Below are the code and all the weights of a small trained network. Each question names an input and a class and asks about switching units off, where a switched-off unit gives its printed mean instead of its output.

import numpy as np


def w(rows, s, z=0):
    codes = np.array(rows[::2]) - 128.0
    scale = np.full(codes.shape[1], s)
    scale[-1] = z or s
    return codes * scale


def norm(h):
    return h / np.sqrt((h * h).mean(-1, keepdims=True) + 1e-5)


def f(y):
    return np.maximum(y, 0)


def log_softmax(a):
    a = a - a.max(-1, keepdims=True)
    return a - np.log(np.exp(a).sum(-1, keepdims=True))


def net(x, mask):
    res = np.array(x, float).reshape(1, 7) / 4 @ E
    u = 0
    for l in range(3):
        y = f(norm(res) @ A[l][:, :-1].T + A[l][:, -1])
        res = res + np.where(mask[u : u + 12], y, B[l][:, -1]) @ B[l][:, :-1]
        u += 12
    return log_softmax(norm(res)[-1] @ U[:, :-1].T + U[:, -1])


A, B = {}, {}
E = w([
[165,170,2],'x0',
[18,122,98],'x1',
[128,140,129],'x2',
[129,146,126],'x3',
[133,239,146],'x4',
[128,98,127],'x5',
[120,115,129],'x6',
],0.006)
A[0] = w([
[141,142,1,24],'0.n1',
[132,128,85,59],'0.n2',
[138,122,38,62],'0.n3',
[139,137,26,6],'0.n4',
[123,86,110,123],'0.n5',
[217,216,164,180],'0.n6',
[112,114,203,33],'0.n7',
[14,199,83,97],'0.n8',
[207,29,107,126],'0.n9',
[110,208,141,115],'0.n10',
[114,116,206,34],'0.n11',
[31,113,55,139],'0.n12',
],0.0085,0.0023)
B[0] = w([
[160,245,132,231],'0.n1',
[137,166,125,154],'0.n2',
[172,176,90,200],'0.n3',
[182,208,91,201],'0.n4',
[102,128,93,163],'0.n5',
[127,12,78,253],'0.n6',
[118,198,119,175],'0.n7',
[141,2,120,227],'0.n8',
[71,48,77,225],'0.n9',
[38,116,72,191],'0.n10',
[98,232,108,177],'0.n11',
[194,49,92,222],'0.n12',
],0.016,0.0044)
A[1] = w([
[126,127,129,85],'1.n1',
[135,60,52,176],'1.n2',
[121,125,146,106],'1.n3',
[87,111,254,251],'1.n4',
[74,123,233,149],'1.n5',
[151,91,113,204],'1.n6',
[185,134,137,122],'1.n7',
[128,128,127,73],'1.n8',
[99,83,157,110],'1.n9',
[87,136,100,131],'1.n10',
[114,126,116,51],'1.n11',
[125,163,242,177],'1.n12',
],0.011,0.0012)
B[1] = w([
[134,132,134,128],'1.n1',
[55,95,160,254],'1.n2',
[147,131,134,130],'1.n3',
[249,194,45,146],'1.n4',
[190,206,47,147],'1.n5',
[133,91,120,177],'1.n6',
[96,119,165,143],'1.n7',
[133,132,133,128],'1.n8',
[166,115,36,159],'1.n9',
[73,149,112,158],'1.n10',
[113,134,125,135],'1.n11',
[248,190,165,136],'1.n12',
],0.017,0.0096)
A[2] = w([
[103,148,240,147],'2.n1',
[105,150,230,87],'2.n2',
[140,4,124,107],'2.n3',
[243,228,2,64],'2.n4',
[47,135,103,161],'2.n5',
[213,7,154,157],'2.n6',
[70,84,95,158],'2.n7',
[226,179,74,103],'2.n8',
[217,46,115,254],'2.n9',
[177,198,146,89],'2.n10',
[117,138,172,119],'2.n11',
[168,175,114,3],'2.n12',
],0.008,0.00092)
B[2] = w([
[187,129,126,128],'2.n1',
[172,146,126,128],'2.n2',
[82,112,158,221],'2.n3',
[110,252,178,254],'2.n4',
[106,188,139,185],'2.n5',
[134,60,208,180],'2.n6',
[97,169,109,215],'2.n7',
[129,198,174,194],'2.n8',
[152,68,169,183],'2.n9',
[152,130,175,148],'2.n10',
[149,129,125,128],'2.n11',
[131,132,162,151],'2.n12',
],0.02,0.0074)
U = w([
[234,255,151,162],'0',
[105,93,125,203],'1',
[108,121,179,158],'2',
[140,25,153,3],'3',
[122,124,159,99],'4',
],0.0067,0.002)

Each question gives the input, the list of numbers given to net, and the class t.
The units are the neurons (one row each of A and B). Each row of codes is followed by its name. A weight is (code - 128) times the scale printed after its matrix; where a second scale follows, it is the last column's (A, B and U).
mask holds one flag per neuron, layer by layer. A switched-off neuron (its flag False) gives its mean, the last column of its row in B, instead of its output. The means were averaged over made-up inputs and are rounded, as every weight is.
A unit's drop is (log p(t) with every unit on - log p(t) with that unit switched off) / (log p(t) with every unit on - log p(t) with every unit switched off).
The circuit of an input: a set's keep is (log p(t) with only the set's units on - log p(t) with every unit switched off) / (log p(t) with every unit on - log p(t) with every unit switched off). Starting from the 12 units with the biggest drops (on a tie, the unit counted first), units are removed one at a time, each time the one whose removal leaves the highest keep (on an exact tie, the one counted first), for as long as the keep stays at least 0.8.
units of the circuit, in order: the units of the circuit, biggest drop first
most important unit: the unit with the biggest drop
top k neurons in layer l: the k neurons of layer l with the biggest drops, biggest first
input [2,-3,3,0,-2,-1,-4], class 3: units of the circuit, in order -> [0.n6, 2.n4]
input [6,7,6,7,5,0,1], class 3: units of the circuit, in order -> [0.n8, 2.n4]
input [-8,-6,6,-5,-7,4,-7], class 0: top 3 neurons in layer 0 -> [0.n6, 0.n12, 0.n8]
input [0,7,-4,-7,6,-2,-3], class 3: most important unit -> 0.n8
input [-8,-7,1,0,-5,4,-5], class 0: top 2 neurons in layer 0 -> [0.n12, 0.n6]
input [7,6,-5,-7,0,-7,6], class 0: top 3 neurons in layer 0 -> [0.n1, 0.n4, 0.n6]
input [-5,7,7,1,-3,-5,-4], class 3: top 2 neurons in layer 0 -> [0.n12, 0.n8]
input [-8,8,-2,-1,6,7,-4], class 0: top 2 neurons in layer 0 -> [0.n6, 0.n9]
input [8,8,-1,-3,0,-8,2], class 0: top 4 neurons in layer 0 -> [0.n6, 0.n1, 0.n4, 0.n3]
input [8,8,7,-3,-2,-3,2], class 0: top 3 neurons in layer 0 -> [0.n1, 0.n4, 0.n6]
input [5,7,2,6,3,5,-3], class 3: top 4 neurons in layer 0 -> [0.n8, 0.n12, 0.n11, 0.n7]
input [2,-8,-1,1,8,-6,-6], class 1: top 2 neurons in layer 0 -> [0.n6, 0.n10]
input [1,8,3,-4,1,6,4], class 3: top 2 neurons in layer 0 -> [0.n12, 0.n8]
input [5,-8,4,8,-6,7,-2], class 3: most important unit -> 2.n4
